Below is a small trained network, with its code and all its weights. Each question gives an input and a target symbol and asks what happens when units are switched off, that is, made to give their printed mean instead of their output.

import numpy as np


def w(rows, s, z=0):
    codes = np.array(rows[::2]) - 128.0
    scale = np.full(codes.shape[1], s)
    scale[-1] = z or s
    return codes * scale


def norm(h):
    return h / np.sqrt((h * h).mean(-1, keepdims=True) + 1e-5)


def f(y):
    return np.maximum(y, 0)


def softmax(a):
    e = np.exp(a - a.max(-1, keepdims=True))
    return e / e.sum(-1, keepdims=True)


def log_softmax(a):
    a = a - a.max(-1, keepdims=True)
    return a - np.log(np.exp(a).sum(-1, keepdims=True))


def net(x, mask):
    ids = ['ΓΞΠαβδθλμφω'.index(c) for c in x.split()]
    T = len(ids)
    res = E[ids] + P[:T]
    q, k, v = (norm(res) @ M[0].T for M in (Q, K, V))
    z = softmax(np.where(np.tri(T) > 0, q @ k.T / 2**0.5, -1e9)) @ v
    res = res + np.where(mask[0], z, O[0][:, -1]) @ O[0][:, :-1]
    y = f(norm(res) @ A[0][:, :-1].T + A[0][:, -1])
    res = res + np.where(mask[1:13], y, B[0][:, -1]) @ B[0][:, :-1]
    return log_softmax(norm(res)[-1] @ U[:, :-1].T + U[:, -1])


Q, K, V, O, A, B = {}, {}, {}, {}, {}, {}
E = w([
[15,99,161,128,146,120,105,147,138,84],'Γ',
[126,94,159,162,123,112,175,99,90,138],'Ξ',
[33,221,52,123,165,206,140,61,110,151],'Π',
[76,76,157,149,126,206,133,132,100,163],'α',
[149,141,174,173,118,107,122,106,152,65],'β',
[168,107,159,197,83,239,152,154,143,63],'δ',
[187,105,133,101,141,126,200,115,51,132],'θ',
[83,142,216,214,158,156,8,172,185,49],'λ',
[212,127,145,251,98,36,118,61,62,82],'μ',
[161,75,113,147,90,205,221,135,121,104],'φ',
[89,107,162,83,164,150,148,173,114,78],'ω',
],0.02)
P = w([
[97,147,159,79,38,145,194,120,149,174],'0',
[187,233,172,118,81,105,118,69,6,128],'1',
[178,78,156,150,128,98,141,101,95,106],'2',
[139,74,160,134,165,119,157,104,110,102],'3',
[119,83,141,168,161,148,150,112,104,90],'4',
[100,98,134,180,167,136,151,92,124,79],'5',
[84,102,159,179,202,145,137,93,109,80],'6',
[101,105,138,150,214,156,162,84,109,117],'7',
[121,129,123,181,206,141,151,87,125,80],'8',
[103,127,143,167,207,169,178,70,113,104],'9',
[83,107,146,184,194,187,147,66,140,95],'10',
],0.022)
Q[0] = w([
[116,126,115,30,79,19,51,235,191,247],'H0',
[110,146,100,141,151,126,124,116,135,107],'H0',
],0.15)
K[0] = w([
[115,90,110,152,254,131,86,122,65,79],'H0',
[105,135,109,126,168,164,112,146,112,109],'H0',
],0.21)
V[0] = w([
[210,143,81,132,89,39,213,34,28,149],'H0',
[135,138,186,253,90,99,85,77,162,116],'H0',
],0.044)
O[0] = w([
[100,30,124,35,99,94,72,4,129,120,10],'H0',
[90,55,39,190,96,114,93,182,56,64,93],'H0',
],0.022,0.014)
A[0] = w([
[127,126,41,96,108,133,81,107,133,127,82],'N0',
[95,106,65,189,254,164,162,76,149,89,135],'N1',
[121,156,133,156,144,139,149,127,107,129,121],'N2',
[165,29,177,126,182,105,158,130,177,117,17],'N3',
[132,115,26,125,118,126,81,145,145,143,16],'N4',
[143,103,184,110,120,93,149,152,151,126,124],'N5',
[143,54,129,111,140,114,117,123,142,123,147],'N6',
[124,108,68,141,125,116,117,179,135,126,5],'N7',
[163,133,70,147,247,157,114,45,140,112,80],'N8',
[139,97,112,152,119,103,121,197,152,139,77],'N9',
[168,7,198,132,149,102,124,168,135,95,120],'N10',
[90,76,172,162,137,131,174,122,95,83,132],'N11',
],0.061,0.017)
B[0] = w([
[82,58,157,161,184,139,129,128,88,229,174],'N0',
[58,186,89,138,86,234,177,105,111,173,227],'N1',
[53,88,122,110,122,129,118,106,148,118,253],'N2',
[3,109,141,138,177,101,140,75,139,113,151],'N3',
[28,225,139,64,139,87,52,96,118,30,158],'N4',
[201,146,101,151,90,157,112,178,119,138,174],'N5',
[165,219,104,204,89,133,147,150,156,52,178],'N6',
[131,91,222,223,151,203,95,148,227,143,203],'N7',
[72,85,121,125,198,119,175,188,144,98,157],'N8',
[182,156,127,77,142,68,130,78,50,143,220],'N9',
[183,142,116,59,112,87,111,191,153,221,166],'N10',
[185,94,49,101,163,171,202,84,125,95,204],'N11',
],0.063,0.033)
U = w([
[77,205,166,108,140,97,173,109,58,162,112],'Γ',
[113,101,89,214,119,94,143,120,170,254,67],'Ξ',
[108,72,139,53,200,178,136,171,111,105,73],'Π',
[54,78,139,152,56,179,90,156,186,150,138],'α',
[120,201,57,146,228,180,37,108,177,144,27],'β',
[163,55,150,128,149,211,148,37,127,151,116],'δ',
[96,156,175,120,108,92,123,19,196,156,93],'θ',
[156,110,140,243,96,134,102,170,78,92,155],'λ',
[155,95,114,89,69,102,70,137,94,108,231],'μ',
[129,187,79,162,90,113,178,100,188,20,96],'φ',
[214,156,107,90,65,109,138,142,173,149,250],'ω',
],0.0092,0.013)

Each question gives the input, a string of symbols that net reads in full, and the target symbol t.
The units are the heads (2 rows each of Q, K, V and O) and the neurons (one row each of A and B). Each row of codes is followed by its name. A weight is (code - 128) times the scale printed after its matrix; where a second scale follows, it is the last column's (O, A, B and U).
mask holds one flag per unit, heads first, then neurons. A switched-off unit (its flag False) gives its mean, the last column of its rows in O or B, instead of its output. The means were averaged over made-up inputs and are rounded, as every weight is.
A unit's drop is (log p(t) with every unit on - log p(t) with that unit switched off) / (log p(t) with every unit on - log p(t) with every unit switched off).
The circuit of an input: a set's keep is (log p(t) with only the set's units on - log p(t) with every unit switched off) / (log p(t) with every unit on - log p(t) with every unit switched off). Starting from the 12 units with the biggest drops (on a tie, the unit counted first), units are removed one at a time, each time the one whose removal leaves the highest keep (on an exact tie, the one counted first), for as long as the keep stays at least 0.8.
circuit, biggest first: the units of the circuit, biggest drop first
unit that matters most: the unit with the biggest drop
k most important neurons: the k neurons with the biggest drops, biggest first
drop when u is switched off: that unit's drop, to one decimal
input Γ Π δ δ Π ω ω Π Π, target Γ: circuit, biggest first : N7
input Γ δ ω δ δ λ δ Γ Ξ ω δ, target Γ: 2 most important neurons : N7, N11
input Γ δ δ ω ω, target Γ: circuit, biggest first : H0, N7, N11
input Γ δ Ξ δ, target Γ: circuit, biggest first : H0, N7, N11
input Π ω α α Π θ δ, target Π: circuit, biggest first : N8, H0, N1
input λ ω α δ ω δ θ δ, target λ: 2 most important neurons : N7, N9
input θ β δ α α, target θ: circuit, biggest first : H0, N11
input Ξ ω δ δ Ξ Ξ β, target Ξ: circuit, biggest first : N0, H0, N10, N6
input α ω ω δ Ξ δ Π, target α: 2 most important neurons : N9, N11
input ω δ α α, target ω: circuit, biggest first : H0, N5, N1
input α δ δ δ ω Γ, target α: circuit, biggest first : H0, N9, N11
input α δ δ δ θ δ μ θ δ α, target α: circuit, biggest first : N9, H0, N11
input Γ β θ δ β Γ, target Γ: 2 most important neurons : N7, N11
input α λ ω μ θ μ μ ω β, target α: unit that matters most : N9
input δ β Γ, target δ: circuit, biggest first : H0, N7, N9, N11
input Π Γ α δ β λ Γ, target Π: circuit, biggest first : H0, N8, N1
input β δ δ Ξ δ μ Π λ Π μ, target β: 2 most important neurons : N4, N0
input φ μ Γ, target φ: 2 most important neurons : N6, N3
input ω ω Ξ Γ δ Π φ Π, target ω: circuit, biggest first : H0, N0
input φ α ω Γ Γ α, target φ: 2 most important neurons : N6, N7
input Ξ φ μ, target Ξ: 4 most important neurons : N0, N10, N6, N3
input θ ω δ, target θ: 2 most important neurons : N3, N6
input α θ δ ω, target α: 4 most important neurons : N9, N11, N6, N2
input β δ λ δ δ, target β: 3 most important neurons : N4, N0, N10
input Γ δ Ξ Γ θ, target Γ: 3 most important neurons : N7, N11, N6
input ω δ δ δ φ ω Ξ, target ω: most important neuron : N5
input Ξ β δ β Γ β α δ, target Ξ: 4 most important neurons : N0, N10, N6, N2
input Π ω λ Γ Π ω ω Π φ β, target Π: unit that matters most : N8
input ω α Γ, target ω: drop when N5 is switched off : 0.2
